Here is a tiny trained network, its code and every weight. The questions are about switching its units off for an input and a class, where a switched-off unit gives its printed mean instead of its output.

import numpy as np


def w(rows, s, z=0):
    codes = np.array(rows[::2]) - 128.0
    scale = np.full(codes.shape[1], s)
    scale[-1] = z or s
    return codes * scale


def f(y):
    return y / 2 * (1 + np.tanh(0.7978845608 * (y + 0.044715 * y**3)))


def log_softmax(a):
    a = a - a.max(-1, keepdims=True)
    return a - np.log(np.exp(a).sum(-1, keepdims=True))


def net(x, mask):
    res = np.array(x, float).reshape(1, 5) / 4 @ E
    y = f(res @ A[0][:, :-1].T + A[0][:, -1])
    res = res + np.where(mask, y, B[0][:, -1]) @ B[0][:, :-1]
    return log_softmax(res[-1] @ U[:, :-1].T + U[:, -1])


A, B = {}, {}
E = w([
[160,82,211,24],'x0',
[128,207,192,127],'x1',
[215,196,1,37],'x2',
[139,129,125,128],'x3',
[117,126,130,121],'x4',
],0.0082)
A[0] = w([
[132,143,92,60,133],'N1',
[221,47,70,68,90],'N2',
[146,153,88,101,88],'N3',
[144,5,78,129,102],'N4',
[90,135,116,189,216],'N5',
[96,159,73,181,176],'N6',
[79,92,170,146,106],'N7',
[172,7,157,190,80],'N8',
[170,150,108,125,173],'N9',
[70,167,72,53,153],'N10',
[206,78,174,62,204],'N11',
[84,145,112,88,83],'N12',
[120,93,216,75,218],'N13',
[159,122,119,158,63],'N14',
[149,204,217,106,254],'N15',
[140,161,199,192,74],'N16',
[162,141,147,139,157],'N17',
[89,184,110,192,171],'N18',
[154,185,117,77,48],'N19',
[92,30,98,84,90],'N20',
[124,28,78,130,71],'N21',
[78,177,82,161,171],'N22',
[126,183,154,128,121],'N23',
[107,109,176,128,152],'N24',
[181,157,106,121,188],'N25',
[190,167,64,72,232],'N26',
[86,145,78,173,180],'N27',
[95,74,166,85,163],'N28',
],0.012,0.0037)
B[0] = w([
[119,88,174,207,187],'N1',
[153,110,113,150,224],'N2',
[140,133,166,178,165],'N3',
[70,218,25,114,190],'N4',
[147,57,106,123,199],'N5',
[141,53,169,101,198],'N6',
[134,115,116,211,189],'N7',
[155,155,142,182,197],'N8',
[102,62,148,170,165],'N9',
[132,62,166,179,183],'N10',
[154,49,98,86,224],'N11',
[144,155,142,167,126],'N12',
[125,76,48,136,223],'N13',
[143,146,177,119,122],'N14',
[96,89,31,128,206],'N15',
[109,149,114,177,179],'N16',
[70,166,37,92,136],'N17',
[186,72,103,72,198],'N18',
[171,166,115,168,169],'N19',
[118,151,120,113,173],'N20',
[134,217,46,130,171],'N21',
[166,64,118,94,188],'N22',
[104,254,26,95,142],'N23',
[186,66,87,158,173],'N24',
[130,92,96,151,179],'N25',
[75,78,135,179,254],'N26',
[162,33,95,30,190],'N27',
[191,62,142,100,186],'N28',
],0.0066,0.0095)
U = w([
[215,99,146,234,20],'0',
[191,87,114,98,239],'1',
[209,56,117,27,53],'2',
[119,92,104,111,239],'3',
[110,147,45,104,225],'4',
[82,176,129,41,103],'5',
[100,214,180,2,9],'6',
[97,249,127,72,1],'7',
],0.0097,0.0048)

Each question gives the input, the list of numbers given to net, and the class t.
The units are the neurons (one row each of A and B). Each row of codes is followed by its name. A weight is (code - 128) times the scale printed after its matrix; where a second scale follows, it is the last column's (A, B and U).
mask holds one flag per neuron, in row order. A switched-off neuron (its flag False) gives its mean, the last column of its row in B, instead of its output. The means were averaged over made-up inputs and are rounded, as every weight is.
A unit's drop is (log p(t) with every unit on - log p(t) with that unit switched off) / (log p(t) with every unit on - log p(t) with every unit switched off).
The circuit of an input: a set's keep is (log p(t) with only the set's units on - log p(t) with every unit switched off) / (log p(t) with every unit on - log p(t) with every unit switched off). Starting from the 12 units with the biggest drops (on a tie, the unit counted first), units are removed one at a time, each time the one whose removal leaves the highest keep (on an exact tie, the one counted first), for as long as the keep stays at least 0.8.
circuit, biggest first: the units of the circuit, biggest drop first
unit that matters most: the unit with the biggest drop
k most important neurons: the k neurons with the biggest drops, biggest first
drop of u: that unit's drop, to one decimal
input [1,-8,-5,1,4], class 4: circuit, biggest first => N4; N21
input [-7,-4,6,-2,6], class 2: circuit, biggest first => N27; N6
input [7,8,-7,7,6], class 4: circuit, biggest first => N15; N23
input [1,8,8,2,-6], class 0: circuit, biggest first => N1; N19; N26
input [4,3,5,8,2], class 3: circuit, biggest first => N26; N18
input [8,-6,-8,-7,-5], class 0: circuit, biggest first => N8
input [6,-7,-2,-2,-4], class 4: circuit, biggest first => N4; N21
input [-6,6,-4,6,8], class 1: 2 most important neurons => N18; N4
input [-8,-4,8,-5,0], class 0: circuit, biggest first => N3; N10
input [4,7,-3,4,4], class 4: 2 most important neurons => N15; N23
input [-8,0,7,6,7], class 2: 2 most important neurons => N27; N22
input [5,7,4,-6,-2], class 4: 2 most important neurons => N15; N23
input [4,8,6,-8,-3], class 3: 2 most important neurons => N26; N15
input [2,-8,6,6,-2], class 4: circuit, biggest first => N4
input [-1,-8,0,3,-1], class 4: circuit, biggest first => N4; N21
input [-1,7,-6,-6,-5], class 4: 2 most important neurons => N15; N23
input [-3,-8,-2,-5,6], class 4: 2 most important neurons => N4; N21
input [2,-5,2,-4,2], class 4: drop of N4 => 0.4
input [6,1,7,-6,-7], class 0: drop of N1 => 0.2
input [7,2,8,1,7], class 0: unit that matters most => N1
input [-2,6,-3,-4,0], class 4: drop of N21 => -0.1
